Below is a small trained network, with its code and all its weights. Each question gives an input and a class and asks what happens when units are switched off, that is, made to give their printed mean instead of their output.

import numpy as np


def w(rows, s, z=0):
    codes = np.array(rows[::2]) - 128.0
    scale = np.full(codes.shape[1], s)
    scale[-1] = z or s
    return codes * scale


def f(y):
    return np.maximum(y, 0)


def log_softmax(a):
    a = a - a.max(-1, keepdims=True)
    return a - np.log(np.exp(a).sum(-1, keepdims=True))


def net(x, mask):
    res = np.array(x, float).reshape(1, 6) / 4 @ E
    y = f(res @ A[0][:, :-1].T + A[0][:, -1])
    res = res + np.where(mask, y, B[0][:, -1]) @ B[0][:, :-1]
    return log_softmax(res[-1] @ U[:, :-1].T + U[:, -1])


A, B = {}, {}
E = w([
[99,148,88,20,77,121,65,92,97,171],'x0',
[132,62,73,163,86,52,176,47,115,200],'x1',
[254,129,72,141,57,78,189,122,59,77],'x2',
[152,157,80,148,216,82,27,54,82,98],'x3',
[79,185,74,200,115,175,176,27,66,42],'x4',
[131,107,97,192,89,211,92,109,134,179],'x5',
],0.0095)
A[0] = w([
[121,108,172,86,122,57,113,210,134,155,156],'N0',
[82,169,211,137,184,244,86,140,151,148,93],'N1',
[55,215,127,29,136,203,36,143,115,119,134],'N2',
[133,202,133,131,109,255,225,230,77,61,110],'N3',
[146,51,122,152,20,182,176,130,131,214,144],'N4',
[180,149,109,86,213,82,63,122,138,149,147],'N5',
[202,101,112,118,113,69,120,173,67,136,244],'N6',
[130,124,163,161,192,148,108,126,104,82,252],'N7',
[80,109,105,84,103,42,208,133,94,118,113],'N8',
],0.0089,0.0027)
B[0] = w([
[85,207,115,134,121,112,80,50,108,163,214],'N0',
[202,129,135,121,54,220,177,104,92,143,240],'N1',
[109,166,74,242,72,130,151,94,38,99,255],'N2',
[211,137,181,116,209,169,113,140,169,78,231],'N3',
[125,211,160,91,147,81,1,188,156,191,226],'N4',
[129,97,136,123,117,142,47,130,215,96,200],'N5',
[134,171,152,130,88,49,70,82,128,169,202],'N6',
[74,161,157,158,86,116,81,184,157,65,193],'N7',
[157,95,181,101,131,148,187,65,133,72,187],'N8',
],0.0096,0.013)
U = w([
[9,4,164,100,245,129,187,128,140,162,72],'0',
[183,105,164,124,140,254,149,209,182,63,191],'1',
[64,72,44,194,165,136,85,133,90,99,96],'2',
[42,129,88,116,151,112,107,166,86,205,10],'3',
[167,127,175,43,177,60,63,157,219,171,207],'4',
[141,178,85,158,49,119,135,15,42,129,189],'5',
[154,22,145,5,182,98,203,85,130,125,52],'6',
[153,83,44,88,133,133,205,196,101,160,1],'7',
],0.0094,0.004)

Each question gives the input, the list of numbers given to net, and the class t.
The units are the neurons (one row each of A and B). Each row of codes is followed by its name. A weight is (code - 128) times the scale printed after its matrix; where a second scale follows, it is the last column's (A, B and U).
mask holds one flag per neuron, in row order. A switched-off neuron (its flag False) gives its mean, the last column of its row in B, instead of its output. The means were averaged over made-up inputs and are rounded, as every weight is.
A unit's drop is (log p(t) with every unit on - log p(t) with that unit switched off) / (log p(t) with every unit on - log p(t) with every unit switched off).
The circuit of an input: a set's keep is (log p(t) with only the set's units on - log p(t) with every unit switched off) / (log p(t) with every unit on - log p(t) with every unit switched off). Starting from all 9 units, units are removed one at a time, each time the one whose removal leaves the highest keep (on an exact tie, the one counted first), for as long as the keep stays at least 0.8.
circuit, biggest first: the units of the circuit, biggest drop first
most important unit: the unit with the biggest drop
k most important neurons: the k neurons with the biggest drops, biggest first
drop when u is switched off: that unit's drop, to one decimal
input [8,-1,2,-8,0,1], class 4: 2 most important neurons : [N4; N1]
input [4,7,-7,0,-1,5], class 3: circuit, biggest first : [N3; N4; N8]
input [-6,2,-4,2,-4,4], class 1: circuit, biggest first : [N6]
input [-3,6,-2,4,6,7], class 2: circuit, biggest first : [N1; N2; N0]
input [0,2,-7,-7,-3,-5], class 3: 2 most important neurons : [N3; N2]
input [6,8,4,-3,4,-8], class 6: circuit, biggest first : [N2; N8]
input [-6,-6,8,5,-2,5], class 1: 2 most important neurons : [N4; N0]
input [-8,7,-3,-2,3,5], class 3: 2 most important neurons : [N3; N5]
input [3,8,-1,-8,4,-2], class 4: 2 most important neurons : [N4; N2]
input [-2,0,5,-5,-3,-8], class 4: 3 most important neurons : [N2; N1; N6]
input [-3,2,2,-4,-2,4], class 4: drop when N6 is switched off : 0.0
input [-1,-4,-6,-1,-2,-3], class 5: drop when N2 is switched off : 0.3
input [-7,2,1,-4,5,8], class 1: drop when N4 is switched off : -0.1
input [-2,2,-4,6,5,-3], class 2: drop when N1 is switched off : 0.1
input [5,-8,2,-8,7,1], class 1: most important unit : N3
